Below are the code and all the weights of a small trained network. Each question names an input and a class and asks about switching units off, where a switched-off unit gives its printed mean instead of its output.

import numpy as np


def w(rows, s, z=0):
    codes = np.array(rows[::2]) - 128.0
    scale = np.full(codes.shape[1], s)
    scale[-1] = z or s
    return codes * scale


def f(y):
    return np.maximum(y, 0)


def log_softmax(a):
    a = a - a.max(-1, keepdims=True)
    return a - np.log(np.exp(a).sum(-1, keepdims=True))


def net(x, mask):
    res = np.array(x, float).reshape(1, 6) / 4 @ E
    y = f(res @ A[0][:, :-1].T + A[0][:, -1])
    res = res + np.where(mask, y, B[0][:, -1]) @ B[0][:, :-1]
    return log_softmax(res[-1] @ U[:, :-1].T + U[:, -1])


A, B = {}, {}
E = w([
[193,254,103],'x0',
[119,49,31],'x1',
[145,41,125],'x2',
[1,143,123],'x3',
[113,154,99],'x4',
[128,120,41],'x5',
],0.0089)
A[0] = w([
[225,115,159,132],'N0',
[62,84,111,193],'N1',
[92,89,139,191],'N2',
[123,78,196,104],'N3',
[203,117,134,51],'N4',
[171,63,181,72],'N5',
[140,145,146,126],'N6',
[74,132,115,237],'N7',
[176,149,117,104],'N8',
[77,89,158,98],'N9',
[144,157,183,164],'N10',
[159,112,133,120],'N11',
[103,153,128,86],'N12',
[131,191,51,131],'N13',
[67,132,113,253],'N14',
[93,184,5,108],'N15',
[182,81,48,224],'N16',
[83,97,99,104],'N17',
[157,140,135,146],'N18',
[111,136,54,134],'N19',
[133,118,29,157],'N20',
],0.016,0.005)
B[0] = w([
[164,172,2,222],'N0',
[84,64,152,222],'N1',
[47,95,120,195],'N2',
[58,193,99,187],'N3',
[151,137,25,183],'N4',
[87,146,65,188],'N5',
[137,150,173,156],'N6',
[91,2,121,198],'N7',
[126,178,115,179],'N8',
[75,186,115,186],'N9',
[140,205,134,197],'N10',
[113,130,69,156],'N11',
[132,113,92,148],'N12',
[174,104,196,212],'N13',
[97,47,139,208],'N14',
[166,95,177,226],'N15',
[158,29,123,249],'N16',
[136,75,113,183],'N17',
[180,164,116,166],'N18',
[168,96,218,188],'N19',
[154,76,186,220],'N20',
],0.0071,0.012)
U = w([
[157,97,219,65],'0',
[13,140,159,68],'1',
[70,66,126,104],'2',
[148,113,52,115],'3',
[147,250,146,137],'4',
[82,103,193,248],'5',
],0.013,0.011)

Each question gives the input, the list of numbers given to net, and the class t.
The units are the neurons (one row each of A and B). Each row of codes is followed by its name. A weight is (code - 128) times the scale printed after its matrix; where a second scale follows, it is the last column's (A, B and U).
mask holds one flag per neuron, in row order. A switched-off neuron (its flag False) gives its mean, the last column of its row in B, instead of its output. The means were averaged over made-up inputs and are rounded, as every weight is.
A unit's drop is (log p(t) with every unit on - log p(t) with that unit switched off) / (log p(t) with every unit on - log p(t) with every unit switched off).
The circuit of an input: a set's keep is (log p(t) with only the set's units on - log p(t) with every unit switched off) / (log p(t) with every unit on - log p(t) with every unit switched off). Starting from the 12 units with the biggest drops (on a tie, the unit counted first), units are removed one at a time, each time the one whose removal leaves the highest keep (on an exact tie, the one counted first), for as long as the keep stays at least 0.8.
units of the circuit, in order: the units of the circuit, biggest drop first
most important unit: the unit with the biggest drop
top k neurons: the k neurons with the biggest drops, biggest first
drop when u is switched off: that unit's drop, to one decimal
input [-6,-4,8,5,1,4], class 1: units of the circuit, in order => (N9, N3)
input [-7,-3,-1,8,2,-2], class 1: top 2 neurons => (N9, N16)
input [-1,2,-6,-4,-5,-1], class 4: units of the circuit, in order => (N7, N14, N1)
input [-4,-8,1,3,-6,7], class 1: most important unit => N16
input [1,-5,-6,-2,8,7], class 0: units of the circuit, in order => (N13, N15)
input [-4,-1,-2,-6,5,7], class 0: top 2 neurons => (N20, N5)
input [-4,2,4,0,-8,-4], class 1: top 2 neurons => (N3, N9)
input [4,6,-5,-1,4,-3], class 0: drop when N4 is switched off => 0.0
input [-2,6,-3,-6,6,3], class 0: drop when N20 is switched off => 0.1
input [-1,-4,-3,-1,1,1], class 4: drop when N16 is switched off => 0.2
